Below are the code and all the weights of a small trained network. Each question names an input and a target symbol and asks about switching units off, where a switched-off unit gives its printed mean instead of its output.

import numpy as np


def w(rows, s, z=0):
    codes = np.array(rows[::2]) - 128.0
    scale = np.full(codes.shape[1], s)
    scale[-1] = z or s
    return codes * scale


def f(y):
    return y / 2 * (1 + np.tanh(0.7978845608 * (y + 0.044715 * y**3)))


def softmax(a):
    e = np.exp(a - a.max(-1, keepdims=True))
    return e / e.sum(-1, keepdims=True)


def log_softmax(a):
    a = a - a.max(-1, keepdims=True)
    return a - np.log(np.exp(a).sum(-1, keepdims=True))


def net(x, mask):
    ids = ['ΦΨβγεζημστω'.index(c) for c in x.split()]
    T = len(ids)
    res = E[ids] + P[:T]
    u = 0
    for l in range(2):
        r = res
        for j in range(2):
            rows = slice(3 * j, 3 * j + 3)
            q, k, v = (r @ M[l][rows].T for M in (Q, K, V))
            z = softmax(np.where(np.tri(T) > 0, q @ k.T / 3**0.5, -1e9)) @ v
            o = O[l][rows]
            res = res + np.where(mask[u + j], z, o[:, -1]) @ o[:, :-1]
        u += 2
        y = f(res @ A[l][:, :-1].T + A[l][:, -1])
        res = res + np.where(mask[u : u + 8], y, B[l][:, -1]) @ B[l][:, :-1]
        u += 8
    return log_softmax(res[-1] @ U[:, :-1].T + U[:, -1])


Q, K, V, O, A, B = {}, {}, {}, {}, {}, {}
E = w([
[57,115,143,225,113],'Φ',
[205,206,141,93,142],'Ψ',
[170,119,150,85,166],'β',
[127,147,113,78,109],'γ',
[124,169,127,121,169],'ε',
[66,79,126,171,176],'ζ',
[72,68,203,179,64],'η',
[114,144,98,88,146],'μ',
[149,65,239,201,162],'σ',
[179,127,83,96,29],'τ',
[128,147,119,247,227],'ω',
],0.013)
P = w([
[113,167,62,48,159],'0',
[67,254,140,146,136],'1',
[91,241,153,131,137],'2',
[118,193,174,117,127],'3',
[137,142,199,110,118],'4',
[142,140,175,98,108],'5',
[147,148,184,107,119],'6',
[149,157,170,87,111],'7',
[121,150,162,115,127],'8',
],0.007)
Q[0] = w([
[94,188,136,235,151],'0.h0',
[122,69,162,125,143],'0.h0',
[202,194,89,122,138],'0.h0',
[83,101,66,162,184],'0.h1',
[62,255,193,70,141],'0.h1',
[43,156,120,186,122],'0.h1',
],0.0079)
K[0] = w([
[129,27,103,56,121],'0.h0',
[189,127,200,170,59],'0.h0',
[57,101,119,128,167],'0.h0',
[180,189,112,138,138],'0.h1',
[161,1,155,107,134],'0.h1',
[150,94,43,128,171],'0.h1',
],0.008)
V[0] = w([
[114,96,59,50,88],'0.h0',
[46,130,70,84,73],'0.h0',
[44,166,81,161,71],'0.h0',
[109,104,172,136,201],'0.h1',
[213,228,2,157,209],'0.h1',
[220,75,213,108,166],'0.h1',
],0.0079)
O[0] = w([
[188,103,115,32,116,6],'0.h0',
[167,87,86,1,173,105],'0.h0',
[71,70,59,123,105,165],'0.h0',
[63,194,154,111,144,191],'0.h1',
[237,141,113,184,177,182],'0.h1',
[137,203,209,148,114,96],'0.h1',
],0.0084,0.0014)
A[0] = w([
[143,88,87,68,111,157],'0.n0',
[70,71,140,178,136,253],'0.n1',
[180,133,161,67,166,170],'0.n2',
[92,172,136,71,80,148],'0.n3',
[108,180,174,70,160,143],'0.n4',
[139,113,172,111,137,87],'0.n5',
[152,99,182,182,121,157],'0.n6',
[72,96,163,126,254,180],'0.n7',
],0.0096,0.0042)
B[0] = w([
[152,122,88,114,55,168],'0.n0',
[150,210,105,39,107,255],'0.n1',
[85,90,89,108,150,182],'0.n2',
[130,168,203,170,55,192],'0.n3',
[42,97,89,95,124,199],'0.n4',
[97,120,178,147,132,122],'0.n5',
[93,140,138,63,146,194],'0.n6',
[120,255,107,160,7,236],'0.n7',
],0.0066,0.005)
Q[1] = w([
[58,168,126,136,134],'1.h0',
[156,11,101,166,157],'1.h0',
[137,155,114,1,150],'1.h0',
[163,113,49,64,130],'1.h1',
[177,70,51,117,170],'1.h1',
[131,147,92,97,197],'1.h1',
],0.0088)
K[1] = w([
[129,7,115,209,122],'1.h0',
[123,204,57,86,190],'1.h0',
[123,73,136,169,3],'1.h0',
[109,95,47,177,51],'1.h1',
[73,104,81,131,79],'1.h1',
[187,176,11,106,141],'1.h1',
],0.0066)
V[1] = w([
[102,144,31,186,145],'1.h0',
[103,110,154,54,117],'1.h0',
[255,164,139,194,18],'1.h0',
[90,109,223,128,146],'1.h1',
[152,143,221,191,94],'1.h1',
[122,60,158,39,248],'1.h1',
],0.0065)
O[1] = w([
[218,196,173,5,170,125],'1.h0',
[108,85,146,151,93,156],'1.h0',
[234,26,255,217,111,198],'1.h0',
[45,160,183,98,222,90],'1.h1',
[163,177,161,142,145,126],'1.h1',
[30,178,15,131,210,3],'1.h1',
],0.0069,0.0057)
A[1] = w([
[46,83,116,90,134,197],'1.n0',
[197,60,131,130,173,57],'1.n1',
[93,102,76,128,112,52],'1.n2',
[254,42,139,152,7,175],'1.n3',
[57,229,116,43,207,101],'1.n4',
[65,157,203,144,84,209],'1.n5',
[128,68,35,113,101,122],'1.n6',
[73,158,197,84,130,255],'1.n7',
],0.0065,0.0035)
B[1] = w([
[77,53,12,230,138,136],'1.n0',
[63,254,121,160,51,135],'1.n1',
[91,87,189,192,112,127],'1.n2',
[110,110,178,142,207,248],'1.n3',
[94,196,240,94,194,140],'1.n4',
[196,150,106,171,166,228],'1.n5',
[53,98,184,65,181,154],'1.n6',
[126,154,74,180,124,202],'1.n7',
],0.0061,0.012)
U = w([
[125,131,113,90,105,106],'Φ',
[188,153,85,113,140,103],'Ψ',
[60,143,165,131,221,82],'β',
[125,29,116,222,220,149],'γ',
[145,161,130,69,94,140],'ε',
[160,172,136,36,2,108],'ζ',
[85,92,91,234,31,104],'η',
[106,109,83,146,140,252],'μ',
[64,173,193,153,130,28],'σ',
[186,45,177,178,142,133],'τ',
[235,122,52,225,136,190],'ω',
],0.0055,0.0038)

Each question gives the input, a string of symbols that net reads in full, and the target symbol t.
The units are the heads (3 rows each of Q, K, V and O) and the neurons (one row each of A and B). Each row of codes is followed by its name. A weight is (code - 128) times the scale printed after its matrix; where a second scale follows, it is the last column's (O, A, B and U).
mask holds one flag per unit, layer by layer, with each layer's heads first. A switched-off unit (its flag False) gives its mean, the last column of its rows in O or B, instead of its output. The means were averaged over made-up inputs and are rounded, as every weight is.
A unit's drop is (log p(t) with every unit on - log p(t) with that unit switched off) / (log p(t) with every unit on - log p(t) with every unit switched off).
The circuit of an input: a set's keep is (log p(t) with only the set's units on - log p(t) with every unit switched off) / (log p(t) with every unit on - log p(t) with every unit switched off). Starting from the 12 units with the biggest drops (on a tie, the unit counted first), units are removed one at a time, each time the one whose removal leaves the highest keep (on an exact tie, the one counted first), for as long as the keep stays at least 0.8.
units of the circuit, in order: the units of the circuit, biggest drop first
unit that matters most: the unit with the biggest drop
k most important neurons: the k neurons with the biggest drops, biggest first
top k neurons in layer l: the k neurons of layer l with the biggest drops, biggest first
which heads matter: for each layer, one digit per head in row order, 1 if its drop is at least 0.15 and else 0, layers parted by /
drop of u: that unit's drop, to one decimal
input Φ σ σ ε σ β, target σ: unit that matters most -> 0.h1
input Ψ ε Ψ τ σ β σ σ ε, target σ: units of the circuit, in order -> (0.h1; 0.h0)
input τ τ Ψ, target τ: units of the circuit, in order -> (1.n3; 1.h0; 0.h1)
input σ β ζ, target σ: units of the circuit, in order -> (0.h1; 1.h1; 0.h0)
input ζ η η η η Ψ γ σ, target σ: units of the circuit, in order -> (1.h1; 0.h1)
input η ζ Φ, target η: which heads matter -> 11 / 10
input τ ε τ Φ, target τ: top 2 neurons in layer 0 -> (0.n0; 0.n4)
input η γ γ, target η: 2 most important neurons -> (1.n0; 0.n3)
input Ψ ω ω ε τ η ε τ, target τ: 2 most important neurons -> (1.n3; 0.n4)
input ω γ γ τ Ψ, target τ: 3 most important neurons -> (1.n3; 0.n4; 1.n7)
input β η σ, target σ: 2 most important neurons -> (0.n6; 1.n4)
input σ Ψ Ψ, target σ: top 3 neurons in layer 0 -> (0.n4; 0.n6; 0.n0)
input Ψ γ Ψ β η η ζ ε, target η: which heads matter -> 01 / 10
input ω ε Ψ ζ ζ τ, target τ: unit that matters most -> 1.n3
input σ σ μ τ γ, target τ: top 2 neurons in layer 0 -> (0.n7; 0.n3)
input Ψ ε Ψ ε σ Ψ, target σ: which heads matter -> 11 / 01
input ω τ β γ, target τ: top 2 neurons in layer 1 -> (1.n3; 1.n7)
input Ψ ω ζ, target ω: top 2 neurons in layer 0 -> (0.n7; 0.n4)
input η Φ Ψ, target η: drop of 0.n3 -> 0.2
input Ψ Ψ ω, target ω: most important neuron -> (0.n7)
input γ Φ Ψ Ψ η ε η η β, target η: drop of 1.n0 -> 0.2
input ω η ε Φ σ σ Ψ ε, target σ: drop of 0.h0 -> 0.2
